Here is a tiny trained network, its code and every weight. The questions are about switching its units off for an input and a target symbol, where a switched-off unit gives its printed mean instead of its output.

import numpy as np


def w(rows, s, z=0):
    codes = np.array(rows[::2]) - 128.0
    scale = np.full(codes.shape[1], s)
    scale[-1] = z or s
    return codes * scale


def norm(h):
    return h / np.sqrt((h * h).mean(-1, keepdims=True) + 1e-5)


def softmax(a):
    e = np.exp(a - a.max(-1, keepdims=True))
    return e / e.sum(-1, keepdims=True)


def log_softmax(a):
    a = a - a.max(-1, keepdims=True)
    return a - np.log(np.exp(a).sum(-1, keepdims=True))


def net(x, mask):
    ids = ['ΔΞΨαβγεζηθλμστφ'.index(c) for c in x.split()]
    T = len(ids)
    res = E[ids] + P[:T]
    u = 0
    for l in range(3):
        r = norm(res)
        for j in range(3):
            rows = slice(4 * j, 4 * j + 4)
            q, k, v = (r @ M[l][rows].T for M in (Q, K, V))
            z = softmax(np.where(np.tri(T) > 0, q @ k.T / 4**0.5, -1e9)) @ v
            o = O[l][rows]
            res = res + np.where(mask[u + j], z, o[:, -1]) @ o[:, :-1]
        u += 3
    return log_softmax(norm(res)[-1] @ U[:, :-1].T + U[:, -1])


Q, K, V, O = {}, {}, {}, {}
E = w([
[111,129,124,114,125,151],'Δ',
[127,160,134,157,126,114],'Ξ',
[85,120,112,100,113,92],'Ψ',
[130,139,146,135,104,94],'α',
[129,83,139,105,106,149],'β',
[116,132,156,108,113,115],'γ',
[129,156,134,126,102,130],'ε',
[135,110,91,120,149,126],'ζ',
[179,140,129,119,141,156],'η',
[132,107,108,131,104,163],'θ',
[114,176,104,113,78,92],'λ',
[117,133,141,130,102,106],'μ',
[128,122,82,137,136,123],'σ',
[99,141,176,252,167,163],'τ',
[116,88,92,137,84,132],'φ',
],0.036)
P = w([
[129,165,191,119,194,200],'0',
[179,200,187,138,115,216],'1',
[217,192,169,162,100,184],'2',
[236,174,153,167,78,159],'3',
[254,167,150,168,63,120],'4',
[252,176,161,169,64,107],'5',
[255,179,149,161,51,147],'6',
],0.006)
Q[0] = w([
[166,171,78,110,120,74],'L0H0',
[123,149,211,109,162,120],'L0H0',
[58,120,50,169,78,145],'L0H0',
[163,114,162,70,164,50],'L0H0',
[240,130,9,152,12,129],'L0H1',
[108,102,27,159,197,73],'L0H1',
[189,124,141,31,148,100],'L0H1',
[201,169,149,198,1,182],'L0H1',
[180,102,98,35,44,79],'L0H2',
[179,100,23,138,237,82],'L0H2',
[169,106,201,123,183,93],'L0H2',
[187,71,140,97,246,153],'L0H2',
],0.0065)
K[0] = w([
[126,151,132,192,107,122],'L0H0',
[198,144,139,108,135,142],'L0H0',
[203,161,199,116,153,97],'L0H0',
[97,96,105,169,78,206],'L0H0',
[233,119,63,169,45,31],'L0H1',
[19,108,18,211,160,140],'L0H1',
[167,244,86,139,119,132],'L0H1',
[157,104,55,118,46,125],'L0H1',
[232,104,75,64,97,50],'L0H2',
[106,74,127,67,111,189],'L0H2',
[156,190,150,159,153,155],'L0H2',
[187,136,148,144,179,254],'L0H2',
],0.0078)
V[0] = w([
[123,87,161,66,169,146],'L0H0',
[85,107,132,251,115,146],'L0H0',
[56,148,115,97,123,151],'L0H0',
[96,119,125,109,113,97],'L0H0',
[202,87,51,144,160,145],'L0H1',
[161,188,169,87,191,128],'L0H1',
[86,58,135,72,100,113],'L0H1',
[167,69,226,89,124,151],'L0H1',
[78,80,144,179,150,152],'L0H2',
[122,68,177,198,91,171],'L0H2',
[135,155,149,203,109,75],'L0H2',
[151,170,182,121,96,146],'L0H2',
],0.011)
O[0] = w([
[147,87,132,93,143,67,86],'L0H0',
[43,61,71,148,90,227,90],'L0H0',
[65,125,149,123,165,2,161],'L0H0',
[66,111,127,101,139,120,96],'L0H0',
[130,199,222,100,23,220,116],'L0H1',
[200,163,48,144,203,113,74],'L0H1',
[107,41,214,167,154,88,92],'L0H1',
[224,103,102,135,43,107,176],'L0H1',
[61,60,141,182,167,120,21],'L0H2',
[145,58,165,115,91,184,141],'L0H2',
[81,43,49,183,144,172,149],'L0H2',
[170,132,108,166,99,136,254],'L0H2',
],0.0063,0.0034)
Q[1] = w([
[115,230,70,161,83,111],'L1H0',
[27,136,135,219,142,117],'L1H0',
[91,126,84,31,127,199],'L1H0',
[57,101,52,134,116,113],'L1H0',
[200,163,146,162,74,144],'L1H1',
[119,180,113,207,116,124],'L1H1',
[127,181,177,156,151,87],'L1H1',
[113,118,193,95,135,62],'L1H1',
[90,152,195,133,110,106],'L1H2',
[60,131,137,174,145,99],'L1H2',
[2,120,151,107,211,81],'L1H2',
[187,211,85,231,107,131],'L1H2',
],0.0091)
K[1] = w([
[99,140,83,58,35,72],'L1H0',
[109,194,107,112,138,137],'L1H0',
[56,22,98,52,128,152],'L1H0',
[199,109,103,12,110,134],'L1H0',
[87,140,96,178,12,51],'L1H1',
[199,115,169,213,137,142],'L1H1',
[81,151,107,110,158,219],'L1H1',
[110,63,143,85,123,156],'L1H1',
[127,146,81,157,174,90],'L1H2',
[202,230,131,147,156,107],'L1H2',
[120,42,190,81,254,184],'L1H2',
[68,182,192,188,69,104],'L1H2',
],0.0084)
V[1] = w([
[113,174,228,240,197,141],'L1H0',
[125,201,154,199,47,39],'L1H0',
[163,147,74,136,79,113],'L1H0',
[128,190,163,254,130,155],'L1H0',
[136,115,189,191,151,75],'L1H1',
[11,130,83,174,25,123],'L1H1',
[124,109,130,165,127,116],'L1H1',
[227,180,105,145,107,113],'L1H1',
[152,125,137,144,147,65],'L1H2',
[171,138,209,173,128,118],'L1H2',
[136,142,59,53,30,40],'L1H2',
[105,153,90,63,112,99],'L1H2',
],0.0082)
O[1] = w([
[153,112,127,209,153,200,76],'L1H0',
[85,60,2,124,100,165,223],'L1H0',
[78,119,111,187,86,124,196],'L1H0',
[165,100,78,139,91,223,136],'L1H0',
[133,173,70,170,84,183,121],'L1H1',
[126,119,42,75,74,152,127],'L1H1',
[128,110,72,156,157,74,123],'L1H1',
[128,145,137,149,67,87,253],'L1H1',
[153,131,83,167,167,191,138],'L1H2',
[131,108,130,161,51,146,157],'L1H2',
[49,57,89,38,143,118,235],'L1H2',
[54,137,102,25,174,120,146],'L1H2',
],0.0075,0.0049)
Q[2] = w([
[124,118,213,73,205,108],'L2H0',
[166,143,92,110,49,174],'L2H0',
[110,72,189,89,108,88],'L2H0',
[136,115,126,88,135,143],'L2H0',
[145,99,171,188,210,129],'L2H1',
[139,133,184,78,67,118],'L2H1',
[172,58,95,50,10,102],'L2H1',
[167,229,172,190,133,126],'L2H1',
[160,131,183,177,167,102],'L2H2',
[200,102,111,57,62,90],'L2H2',
[160,71,194,172,174,110],'L2H2',
[137,125,72,94,57,99],'L2H2',
],0.012)
K[2] = w([
[133,154,152,48,147,45],'L2H0',
[163,42,149,164,93,150],'L2H0',
[223,105,150,60,152,113],'L2H0',
[119,81,99,99,152,146],'L2H0',
[114,189,130,216,193,153],'L2H1',
[252,121,47,94,99,138],'L2H1',
[205,119,134,84,125,245],'L2H1',
[156,141,168,185,156,164],'L2H1',
[141,120,119,160,209,88],'L2H2',
[17,138,131,119,59,184],'L2H2',
[143,204,142,191,143,73],'L2H2',
[113,173,97,50,32,109],'L2H2',
],0.012)
V[2] = w([
[139,129,120,29,152,111],'L2H0',
[29,136,189,138,103,129],'L2H0',
[197,120,143,31,93,116],'L2H0',
[194,194,119,133,116,127],'L2H0',
[117,80,191,74,152,154],'L2H1',
[103,29,55,110,93,103],'L2H1',
[31,85,124,150,82,140],'L2H1',
[36,89,188,150,93,109],'L2H1',
[169,193,144,81,124,163],'L2H2',
[2,149,106,203,112,125],'L2H2',
[88,152,170,162,67,136],'L2H2',
[98,210,133,79,157,158],'L2H2',
],0.011)
O[2] = w([
[185,140,140,1,57,157,57],'L2H0',
[111,55,87,140,176,183,106],'L2H0',
[172,168,106,8,133,148,192],'L2H0',
[72,167,111,110,89,40,148],'L2H0',
[151,157,179,124,76,79,152],'L2H1',
[154,151,144,119,78,78,254],'L2H1',
[88,144,152,115,94,37,136],'L2H1',
[35,78,142,163,96,76,127],'L2H1',
[150,183,141,214,89,66,169],'L2H2',
[44,201,149,70,96,218,170],'L2H2',
[99,200,198,144,101,192,233],'L2H2',
[109,233,189,180,171,34,138],'L2H2',
],0.0077,0.0035)
U = w([
[128,2,198,121,93,78,82],'Δ',
[113,75,2,112,85,143,97],'Ξ',
[64,193,137,134,240,209,68],'Ψ',
[129,67,109,139,220,100,98],'α',
[183,179,169,134,185,75,182],'β',
[94,244,205,119,134,139,169],'γ',
[211,74,72,142,151,9,50],'ε',
[122,191,8,83,111,99,115],'ζ',
[89,115,103,226,147,169,238],'η',
[204,108,175,101,20,119,179],'θ',
[48,77,185,94,68,206,84],'λ',
[228,178,56,115,155,221,107],'μ',
[251,216,32,121,133,144,18],'σ',
[43,51,176,191,227,144,255],'τ',
[37,160,92,51,156,63,172],'φ',
],0.011,0.0056)

Each question gives the input, a string of symbols that net reads in full, and the target symbol t.
The units are the heads (4 rows each of Q, K, V and O). Each row of codes is followed by its name. A weight is (code - 128) times the scale printed after its matrix; where a second scale follows, it is the last column's (O and U).
mask holds one flag per head, layer by layer. A switched-off head (its flag False) gives its mean, the last column of its rows in O, instead of its output. The means were averaged over made-up inputs and are rounded, as every weight is.
A unit's drop is (log p(t) with every unit on - log p(t) with that unit switched off) / (log p(t) with every unit on - log p(t) with every unit switched off).
The circuit of an input: a set's keep is (log p(t) with only the set's units on - log p(t) with every unit switched off) / (log p(t) with every unit on - log p(t) with every unit switched off). Starting from all 9 units, units are removed one at a time, each time the one whose removal leaves the highest keep (on an exact tie, the one counted first), for as long as the keep stays at least 0.8.
units of the circuit, in order: the units of the circuit, biggest drop first
most important unit: the unit with the biggest drop
heads that matter: for each layer, one digit per head in row order, 1 if its drop is at least 0.15 and else 0, layers parted by /
drop of u: that unit's drop, to one decimal
input θ Ξ μ Δ, target η: heads that matter	001 / 001 / 100
input β σ Ψ ε Ψ Δ θ, target φ: heads that matter	000 / 001 / 000
input θ ε Ξ Δ, target η: most important unit	L2H0
input μ Ψ ε λ μ α, target Ξ: heads that matter	000 / 100 / 000
input γ η μ θ Ψ σ, target φ: units of the circuit, in order	L0H1, L1H0
input φ σ θ φ, target λ: heads that matter	010 / 000 / 000
input φ Ψ β β β η Δ, target μ: heads that matter	010 / 000 / 010
input μ ζ μ η σ θ, target μ: heads that matter	001 / 000 / 010
input ε Ψ γ γ ε, target ζ: heads that matter	010 / 100 / 000
input β γ ζ Ξ σ, target γ: heads that matter	010 / 000 / 000
input Ξ μ β η Ψ Ψ ε, target φ: heads that matter	001 / 101 / 000
input β Ψ γ, target ε: heads that matter	110 / 000 / 000
input φ λ τ ζ, target η: heads that matter	010 / 011 / 100
input ε λ γ, target φ: units of the circuit, in order	L1H2
input β ε Δ, target θ: units of the circuit, in order	L1H1, L0H1
input ε σ θ Ψ λ, target φ: units of the circuit, in order	L1H2, L0H1
input α γ Ξ Ψ η θ, target μ: heads that matter	010 / 000 / 010
input β γ μ, target Ξ: heads that matter	000 / 000 / 001
input μ β Ψ σ σ β, target γ: heads that matter	010 / 000 / 001
input λ θ γ, target ζ: most important unit	L0H2
input ζ Ψ Ξ θ, target η: units of the circuit, in order	L2H0, L1H0
input γ η λ τ Δ Ξ, target η: heads that matter	000 / 000 / 100
input ζ λ Ψ Ψ λ β θ, target φ: units of the circuit, in order	L1H2, L1H0
input γ Δ σ θ, target γ: units of the circuit, in order	L0H1, L2H2
input τ σ ε σ Ξ Ξ, target η: drop of L0H1	-0.1
input Ψ β θ ζ, target θ: drop of L0H1	0.2
input ε β ε η μ β φ, target λ: drop of L0H1	0.7
input ε φ θ, target λ: units of the circuit, in order	L0H1
input ε Δ α ε, target Ξ: drop of L0H0	0.0
